Below are the code and all the weights of a small trained network. Each question names an input and a target symbol and asks about switching units off, where a switched-off unit gives its printed mean instead of its output.

import numpy as np


def w(rows, s, z=0):
    codes = np.array(rows[::2]) - 128.0
    scale = np.full(codes.shape[1], s)
    scale[-1] = z or s
    return codes * scale


def f(y):
    return np.maximum(y, 0)


def softmax(a):
    e = np.exp(a - a.max(-1, keepdims=True))
    return e / e.sum(-1, keepdims=True)


def log_softmax(a):
    a = a - a.max(-1, keepdims=True)
    return a - np.log(np.exp(a).sum(-1, keepdims=True))


def net(x, mask):
    ids = ['δζθλμξπτφψω'.index(c) for c in x.split()]
    T = len(ids)
    res = E[ids] + P[:T]
    u = 0
    for l in range(2):
        r = res
        for j in range(2):
            rows = slice(4 * j, 4 * j + 4)
            q, k, v = (r @ M[l][rows].T for M in (Q, K, V))
            z = softmax(np.where(np.tri(T) > 0, q @ k.T / 4**0.5, -1e9)) @ v
            o = O[l][rows]
            res = res + np.where(mask[u + j], z, o[:, -1]) @ o[:, :-1]
        u += 2
        y = f(res @ A[l][:, :-1].T + A[l][:, -1])
        res = res + np.where(mask[u : u + 4], y, B[l][:, -1]) @ B[l][:, :-1]
        u += 4
    return log_softmax(res[-1] @ U[:, :-1].T + U[:, -1])


Q, K, V, O, A, B = {}, {}, {}, {}, {}, {}
E = w([
[94,158,192,83,151,144,167,194,76,139],'δ',
[137,132,91,210,137,187,93,109,139,102],'ζ',
[42,189,104,95,70,144,115,135,103,166],'θ',
[149,113,148,175,130,159,143,143,76,213],'λ',
[100,78,102,171,114,184,177,203,153,116],'μ',
[144,198,198,126,113,137,118,77,63,111],'ξ',
[108,16,99,90,139,6,84,110,133,118],'π',
[199,125,128,120,55,182,125,188,127,109],'τ',
[54,139,176,169,167,128,198,96,108,127],'φ',
[177,135,141,165,128,138,181,98,196,132],'ψ',
[124,138,163,124,123,152,179,155,171,20],'ω',
],0.017)
P = w([
[125,159,139,153,170,149,91,171,138,146],'0',
[120,109,79,121,121,240,152,107,89,152],'1',
[99,95,180,103,90,223,98,105,153,163],'2',
[124,165,123,202,91,47,137,181,79,122],'3',
[138,112,61,73,125,178,215,61,58,147],'4',
[93,97,242,147,65,152,88,123,151,150],'5',
[145,176,80,190,95,8,205,158,30,103],'6',
[116,50,146,33,107,238,189,20,111,164],'7',
[91,120,254,197,26,44,91,162,173,137],'8',
[143,119,51,123,121,46,251,95,23,110],'9',
[114,37,206,62,95,178,150,42,131,156],'10',
],0.009)
Q[0] = w([
[81,104,53,90,101,164,248,121,5,168],'L0H0',
[150,128,152,32,136,198,76,67,195,82],'L0H0',
[230,183,30,103,180,80,133,103,126,46],'L0H0',
[147,56,118,47,183,225,113,32,165,140],'L0H0',
[146,210,52,169,191,18,139,121,74,171],'L0H1',
[177,93,11,69,110,164,238,119,52,50],'L0H1',
[135,96,131,201,29,44,151,255,110,34],'L0H1',
[96,71,137,67,175,156,111,59,130,178],'L0H1',
],0.0092)
K[0] = w([
[118,42,172,83,131,119,80,94,152,129],'L0H0',
[138,159,175,183,122,135,101,162,149,147],'L0H0',
[120,152,145,101,122,251,158,91,141,155],'L0H0',
[90,142,204,158,89,109,96,159,178,143],'L0H0',
[137,145,101,93,129,226,192,85,110,129],'L0H1',
[109,54,170,74,126,150,86,82,156,143],'L0H1',
[148,95,69,77,141,98,160,94,86,115],'L0H1',
[111,135,185,146,80,117,129,147,142,138],'L0H1',
],0.015)
V[0] = w([
[219,123,123,122,93,115,79,71,117,99],'L0H0',
[83,162,32,202,142,194,151,183,161,94],'L0H0',
[173,125,59,93,71,149,80,225,106,206],'L0H0',
[159,110,158,82,135,157,156,205,133,1],'L0H0',
[80,136,75,128,80,134,180,91,203,128],'L0H1',
[82,218,175,67,139,130,56,136,100,85],'L0H1',
[97,111,96,195,197,104,39,72,118,84],'L0H1',
[191,217,106,128,100,177,143,52,188,116],'L0H1',
],0.009)
O[0] = w([
[100,83,201,147,235,85,74,158,167,225,22],'L0H0',
[177,49,98,34,138,228,172,57,57,89,130],'L0H0',
[1,52,96,171,157,167,201,81,127,110,112],'L0H0',
[151,167,132,153,242,114,59,60,23,21,98],'L0H0',
[108,110,216,5,17,197,86,75,168,108,198],'L0H1',
[146,81,161,217,33,33,151,202,26,82,41],'L0H1',
[189,115,70,27,170,97,184,141,32,202,5],'L0H1',
[122,16,249,138,120,186,75,154,116,188,49],'L0H1',
],0.0067,0.0028)
A[0] = w([
[175,104,198,107,107,137,227,113,121,107,251],'L0N0',
[245,41,193,241,148,254,159,177,159,52,145],'L0N1',
[248,119,108,205,150,151,189,113,230,97,195],'L0N2',
[34,212,177,151,62,175,128,99,33,178,234],'L0N3',
],0.005,0.0018)
B[0] = w([
[83,170,98,99,123,62,161,151,74,161,225],'L0N0',
[69,164,184,135,120,133,83,2,76,230,254],'L0N1',
[49,187,187,114,122,93,137,76,81,171,218],'L0N2',
[71,124,207,105,149,163,104,166,72,93,247],'L0N3',
],0.0079,0.0072)
Q[1] = w([
[92,113,122,120,94,132,148,91,151,144],'L1H0',
[182,85,117,169,108,146,106,117,164,109],'L1H0',
[133,160,203,115,165,105,138,41,145,151],'L1H0',
[165,83,34,174,109,254,46,174,127,139],'L1H0',
[71,205,136,118,97,80,89,7,112,205],'L1H1',
[117,150,149,171,122,133,165,77,195,163],'L1H1',
[159,102,122,106,171,141,132,157,189,83],'L1H1',
[157,90,92,119,172,159,156,232,143,55],'L1H1',
],0.0044)
K[1] = w([
[156,93,127,136,112,151,96,154,85,113],'L1H0',
[167,117,143,126,159,148,207,138,136,125],'L1H0',
[128,108,151,135,73,73,135,42,131,135],'L1H0',
[182,196,254,216,113,250,233,165,109,109],'L1H0',
[132,57,76,54,115,11,117,100,167,115],'L1H1',
[106,97,131,138,159,85,122,67,98,180],'L1H1',
[132,156,111,160,155,150,203,109,143,147],'L1H1',
[171,131,195,152,93,201,192,157,99,132],'L1H1',
],0.0049)
V[1] = w([
[133,237,192,171,114,195,134,106,73,182],'L1H0',
[101,227,131,146,167,226,165,191,85,175],'L1H0',
[96,200,119,56,173,120,108,130,144,160],'L1H0',
[149,52,76,122,167,75,57,147,178,85],'L1H0',
[111,195,151,113,98,199,91,158,115,129],'L1H1',
[196,1,55,126,94,99,78,110,200,64],'L1H1',
[168,213,123,164,141,230,179,118,91,201],'L1H1',
[124,166,125,66,158,85,165,90,195,105],'L1H1',
],0.005)
O[1] = w([
[142,88,86,194,84,37,122,221,127,36,218],'L1H0',
[160,91,15,195,67,22,208,209,148,156,154],'L1H0',
[129,153,170,174,50,94,113,125,105,163,154],'L1H0',
[88,142,180,99,131,163,168,28,160,169,21],'L1H0',
[64,224,114,92,198,161,79,158,112,177,153],'L1H1',
[111,97,80,247,15,94,117,3,26,158,11],'L1H1',
[125,189,119,44,214,121,124,108,227,114,151],'L1H1',
[175,67,194,136,106,150,132,111,113,39,127],'L1H1',
],0.0045,0.011)
A[1] = w([
[155,223,136,114,158,187,199,230,155,98,204],'L1N0',
[135,129,176,19,170,203,128,143,147,206,142],'L1N1',
[118,111,219,175,157,143,159,30,68,160,146],'L1N2',
[254,161,44,56,180,75,134,162,180,118,250],'L1N3',
],0.0063,0.0015)
B[1] = w([
[150,122,137,197,67,129,71,13,200,179,254],'L1N0',
[149,2,144,152,129,69,87,71,128,78,208],'L1N1',
[141,192,29,105,191,108,74,222,158,119,219],'L1N2',
[137,84,133,63,105,157,209,202,150,40,185],'L1N3',
],0.0081,0.012)
U = w([
[172,109,90,251,92,98,125,74,96,83,150],'δ',
[117,44,58,70,161,2,135,179,104,98,91],'ζ',
[43,121,188,108,51,133,182,119,68,160,106],'θ',
[113,105,73,165,143,146,164,137,242,163,2],'λ',
[103,137,145,119,124,208,153,39,147,63,92],'μ',
[196,101,151,192,147,100,154,202,107,195,218],'ξ',
[146,168,67,92,131,87,93,88,125,212,60],'π',
[68,124,138,114,234,152,153,194,163,96,75],'τ',
[212,156,122,90,71,152,134,166,142,134,146],'φ',
[170,84,189,146,125,166,93,70,162,167,221],'ψ',
[187,169,186,99,160,164,105,160,55,88,199],'ω',
],0.0075,0.0034)

Each question gives the input, a string of symbols that net reads in full, and the target symbol t.
The units are the heads (4 rows each of Q, K, V and O) and the neurons (one row each of A and B). Each row of codes is followed by its name. A weight is (code - 128) times the scale printed after its matrix; where a second scale follows, it is the last column's (O, A, B and U).
mask holds one flag per unit, layer by layer, with each layer's heads first. A switched-off unit (its flag False) gives its mean, the last column of its rows in O or B, instead of its output. The means were averaged over made-up inputs and are rounded, as every weight is.
A unit's drop is (log p(t) with every unit on - log p(t) with that unit switched off) / (log p(t) with every unit on - log p(t) with every unit switched off).
The circuit of an input: a set's keep is (log p(t) with only the set's units on - log p(t) with every unit switched off) / (log p(t) with every unit on - log p(t) with every unit switched off). Starting from all 12 units, units are removed one at a time, each time the one whose removal leaves the highest keep (on an exact tie, the one counted first), for as long as the keep stays at least 0.8.
units of the circuit, in order: the units of the circuit, biggest drop first
unit that matters most: the unit with the biggest drop
k most important neurons: the k neurons with the biggest drops, biggest first
k most important neurons of layer l: the k neurons of layer l with the biggest drops, biggest first
input μ ξ ψ φ, target ξ: units of the circuit, in order -> [L0H1; L0H0]
input δ π ψ λ ζ, target δ: units of the circuit, in order -> [L1H1]
input δ μ ψ δ, target μ: 2 most important neurons -> [L1N0; L1N2]
input ψ ζ μ, target ψ: units of the circuit, in order -> [L0H1; L1N1]
input θ θ δ, target θ: units of the circuit, in order -> [L0H1; L0H0]
input ψ ζ φ θ, target ζ: units of the circuit, in order -> [L0H1; L1N1; L1H1]
input π θ ψ ψ, target π: units of the circuit, in order -> [L1N2; L1H0; L0N2; L1H1]
input ψ ψ φ π ψ δ ψ δ, target ψ: units of the circuit, in order -> [L1H0; L1N1]
input θ π ξ ψ ψ π ζ δ, target π: 2 most important neurons -> [L0N3; L1N3]
input δ ψ μ λ θ ω, target λ: units of the circuit, in order -> [L0H1; L1N0; L0H0]
input μ π λ ψ δ ψ ψ ψ ξ, target ω: 2 most important neurons of layer 0 -> [L0N3; L0N1]
input θ π ξ ψ ψ λ ω φ, target τ: units of the circuit, in order -> [L1N2; L1N0; L1H0]
input ψ π ζ π ζ δ π π θ, target π: 2 most important neurons -> [L1N3; L1N2]
input ψ ψ φ λ ζ ψ, target λ: units of the circuit, in order -> [L0H1; L0H0]
input μ θ φ φ θ ψ ω ψ ζ ω, target ψ: units of the circuit, in order -> [L0H1; L0H0]
input θ τ θ ψ ξ θ ω π δ φ ξ, target ω: unit that matters most -> L1H0
input ψ π θ θ ξ ψ ψ φ π ψ ω, target π: 2 most important neurons -> [L0N2; L0N3]
input θ π μ ψ π θ ξ, target π: 2 most important neurons -> [L1N2; L1N3]
input λ θ δ π π φ ψ ψ ψ ξ, target ψ: 3 most important neurons -> [L1N1; L1N3; L0N2]
input μ ζ μ φ τ φ φ ψ, target φ: units of the circuit, in order -> [L0H0]
input ω θ θ θ θ, target θ: 2 most important neurons -> [L1N2; L0N3]
input ψ μ ξ, target ψ: 2 most important neurons of layer 1 -> [L1N1; L1N0]
input ψ ζ θ, target ψ: 2 most important neurons -> [L1N0; L1N1]
input ω μ θ ξ π θ ξ π, target θ: 2 most important neurons of layer 0 -> [L0N0; L0N1]
input θ ψ λ δ μ ω ψ μ τ, target ψ: 2 most important neurons -> [L1N1; L1N2]
input μ θ ζ ω ψ, target ζ: 2 most important neurons of layer 1 -> [L1N1; L1N3]
input μ ψ λ θ ψ ω ω μ, target ω: units of the circuit, in order -> [L0H0]
